Below is a small trained network, with its code and all its weights. Each question gives an input and a class and asks what happens when units are switched off, that is, made to give their printed mean instead of their output.

import numpy as np


def w(rows, s, z=0):
    codes = np.array(rows[::2]) - 128.0
    scale = np.full(codes.shape[1], s)
    scale[-1] = z or s
    return codes * scale


def norm(h):
    return h / np.sqrt((h * h).mean(-1, keepdims=True) + 1e-5)


def f(y):
    return y / 2 * (1 + np.tanh(0.7978845608 * (y + 0.044715 * y**3)))


def log_softmax(a):
    a = a - a.max(-1, keepdims=True)
    return a - np.log(np.exp(a).sum(-1, keepdims=True))


def net(x, mask):
    res = np.array(x, float).reshape(1, 5) / 4 @ E
    u = 0
    for l in range(2):
        y = f(norm(res) @ A[l][:, :-1].T + A[l][:, -1])
        res = res + np.where(mask[u : u + 7], y, B[l][:, -1]) @ B[l][:, :-1]
        u += 7
    return log_softmax(norm(res)[-1] @ U[:, :-1].T + U[:, -1])


A, B = {}, {}
E = w([
[141,188,120,100],'x0',
[108,107,237,153],'x1',
[254,57,106,65],'x2',
[98,121,92,95],'x3',
[171,179,194,195],'x4',
],0.0083)
A[0] = w([
[158,68,5,96,115],'L0N0',
[149,211,141,201,122],'L0N1',
[150,125,75,127,3],'L0N2',
[34,148,80,70,57],'L0N3',
[78,146,92,101,68],'L0N4',
[106,149,130,140,111],'L0N5',
[145,106,71,104,85],'L0N6',
],0.017,0.0032)
B[0] = w([
[224,108,57,222,254],'L0N0',
[135,251,161,128,206],'L0N1',
[119,109,109,166,147],'L0N2',
[44,91,107,20,201],'L0N3',
[94,105,141,96,162],'L0N4',
[141,149,84,132,142],'L0N5',
[111,90,93,209,176],'L0N6',
],0.02,0.0098)
A[1] = w([
[113,56,50,130,5],'L1N0',
[95,92,69,1,37],'L1N1',
[179,50,236,31,58],'L1N2',
[146,138,67,187,59],'L1N3',
[173,141,131,65,154],'L1N4',
[18,83,92,53,151],'L1N5',
[134,187,114,124,53],'L1N6',
],0.013,0.0033)
B[1] = w([
[211,245,158,156,209],'L1N0',
[9,131,95,71,220],'L1N1',
[122,8,240,79,194],'L1N2',
[118,53,118,157,211],'L1N3',
[29,76,102,203,151],'L1N4',
[70,119,15,7,254],'L1N5',
[103,103,178,155,159],'L1N6',
],0.016,0.0058)
U = w([
[209,80,53,184,213],'0',
[137,47,206,95,4],'1',
[49,139,45,33,118],'2',
[114,252,188,136,192],'3',
],0.017,0.0021)

Each question gives the input, the list of numbers given to net, and the class t.
The units are the neurons (one row each of A and B). Each row of codes is followed by its name. A weight is (code - 128) times the scale printed after its matrix; where a second scale follows, it is the last column's (A, B and U).
mask holds one flag per neuron, layer by layer. A switched-off neuron (its flag False) gives its mean, the last column of its row in B, instead of its output. The means were averaged over made-up inputs and are rounded, as every weight is.
A unit's drop is (log p(t) with every unit on - log p(t) with that unit switched off) / (log p(t) with every unit on - log p(t) with every unit switched off).
The circuit of an input: a set's keep is (log p(t) with only the set's units on - log p(t) with every unit switched off) / (log p(t) with every unit on - log p(t) with every unit switched off). Starting from the 12 units with the biggest drops (on a tie, the unit counted first), units are removed one at a time, each time the one whose removal leaves the highest keep (on an exact tie, the one counted first), for as long as the keep stays at least 0.8.
units of the circuit, in order: the units of the circuit, biggest drop first
unit that matters most: the unit with the biggest drop
top k neurons: the k neurons with the biggest drops, biggest first
top k neurons in layer l: the k neurons of layer l with the biggest drops, biggest first
drop when u is switched off: that unit's drop, to one decimal
input [4,-2,-8,-7,0], class 3: unit that matters most	L0N1
input [-2,7,1,-5,2], class 3: top 2 neurons	(L0N3, L0N0)
input [-2,6,7,-5,-4], class 1: units of the circuit, in order	(L0N0, L1N2)
input [-4,-2,-1,-1,1], class 3: top 3 neurons	(L0N0, L0N3, L0N6)
input [8,-8,0,7,-5], class 0: top 3 neurons	(L0N0, L0N6, L1N0)
input [-2,-6,-2,1,3], class 0: top 2 neurons in layer 1	(L1N3, L1N5)
input [-4,3,2,3,4], class 1: top 3 neurons	(L0N0, L0N3, L0N1)
input [7,0,2,-2,0], class 3: top 3 neurons in layer 0	(L0N0, L0N3, L0N6)
input [-8,0,0,-7,0], class 1: top 4 neurons in layer 0	(L0N0, L0N3, L0N1, L0N6)
input [8,-8,1,6,-2], class 0: drop when L0N0 is switched off	2.0
input [5,6,4,-2,-5], class 1: drop when L1N2 is switched off	0.2
input [-8,4,0,7,3], class 1: drop when L0N6 is switched off	0.4
